Below is a small trained network, with its code and all its weights. Each question gives an input and a class and asks what happens when units are switched off, that is, made to give their printed mean instead of their output.

import numpy as np


def w(rows, s, z=0):
    codes = np.array(rows[::2]) - 128.0
    scale = np.full(codes.shape[1], s)
    scale[-1] = z or s
    return codes * scale


def f(y):
    return np.maximum(y, 0)


def log_softmax(a):
    a = a - a.max(-1, keepdims=True)
    return a - np.log(np.exp(a).sum(-1, keepdims=True))


def net(x, mask):
    res = np.array(x, float).reshape(1, 5) / 4 @ E
    y = f(res @ A[0][:, :-1].T + A[0][:, -1])
    res = res + np.where(mask, y, B[0][:, -1]) @ B[0][:, :-1]
    return log_softmax(res[-1] @ U[:, :-1].T + U[:, -1])


A, B = {}, {}
E = w([
[34,111,97],'x0',
[194,82,186],'x1',
[65,131,207],'x2',
[111,2,69],'x3',
[140,120,91],'x4',
],0.0084)
A[0] = w([
[86,103,99,55],'N1',
[184,107,191,164],'N2',
[186,133,19,89],'N3',
[122,96,47,122],'N4',
[101,77,183,150],'N5',
[91,5,168,63],'N6',
[134,89,29,120],'N7',
[149,183,238,211],'N8',
[190,206,106,195],'N9',
[126,153,215,230],'N10',
[122,67,12,72],'N11',
[226,197,208,150],'N12',
[45,161,227,41],'N13',
[227,109,112,255],'N14',
[126,128,129,112],'N15',
[228,40,194,54],'N16',
[86,97,102,33],'N17',
[87,83,128,200],'N18',
[160,167,47,30],'N19',
[103,171,215,119],'N20',
],0.011,0.0055)
B[0] = w([
[172,149,117,159],'N1',
[138,35,154,212],'N2',
[60,183,138,197],'N3',
[208,157,124,200],'N4',
[60,154,113,194],'N5',
[94,148,92,225],'N6',
[160,208,102,214],'N7',
[95,71,254,245],'N8',
[59,108,145,214],'N9',
[79,107,193,226],'N10',
[171,213,165,224],'N11',
[152,127,200,248],'N12',
[39,207,198,185],'N13',
[68,85,193,254],'N14',
[135,110,123,128],'N15',
[126,44,17,225],'N16',
[158,144,117,156],'N17',
[99,110,136,215],'N18',
[36,168,96,155],'N19',
[90,215,250,191],'N20',
],0.0077,0.0082)
U = w([
[129,218,38,155],'0',
[62,10,82,66],'1',
[202,19,89,102],'2',
[179,137,147,59],'3',
[102,85,155,249],'4',
[36,146,148,131],'5',
[113,141,188,79],'6',
],0.014,0.013)

Each question gives the input, the list of numbers given to net, and the class t.
The units are the neurons (one row each of A and B). Each row of codes is followed by its name. A weight is (code - 128) times the scale printed after its matrix; where a second scale follows, it is the last column's (A, B and U).
mask holds one flag per neuron, in row order. A switched-off neuron (its flag False) gives its mean, the last column of its row in B, instead of its output. The means were averaged over made-up inputs and are rounded, as every weight is.
A unit's drop is (log p(t) with every unit on - log p(t) with that unit switched off) / (log p(t) with every unit on - log p(t) with every unit switched off).
The circuit of an input: a set's keep is (log p(t) with only the set's units on - log p(t) with every unit switched off) / (log p(t) with every unit on - log p(t) with every unit switched off). Starting from the 12 units with the biggest drops (on a tie, the unit counted first), units are removed one at a time, each time the one whose removal leaves the highest keep (on an exact tie, the one counted first), for as long as the keep stays at least 0.8.
circuit, biggest first: the units of the circuit, biggest drop first
unit that matters most: the unit with the biggest drop
k most important neurons: the k neurons with the biggest drops, biggest first
drop of u: that unit's drop, to one decimal
input [-4,5,1,1,-1], class 1: unit that matters most	N16
input [-6,0,-2,7,-6], class 1: 2 most important neurons	[N16; N14]
input [-2,0,-6,1,-3], class 0: 2 most important neurons	[N8; N10]
input [4,6,3,7,2], class 1: circuit, biggest first	[N16; N20]
input [-7,2,-1,3,-1], class 2: 3 most important neurons	[N16; N13; N20]
input [-3,8,-7,0,6], class 1: circuit, biggest first	[N16; N14]
input [8,-3,-6,-3,-7], class 0: circuit, biggest first	[N8; N14; N10]
input [-5,2,-8,1,5], class 5: 3 most important neurons	[N14; N3; N19]
input [-8,0,8,4,4], class 1: 2 most important neurons	[N16; N11]
input [-8,8,2,-7,7], class 4: 3 most important neurons	[N16; N2; N11]
input [-6,8,-1,-6,2], class 4: drop of N12	-0.1
input [-8,7,-2,5,-3], class 1: drop of N14	0.3
input [6,-2,-3,2,4], class 0: drop of N20	0.0
input [-5,6,2,8,4], class 1: circuit, biggest first	[N16]
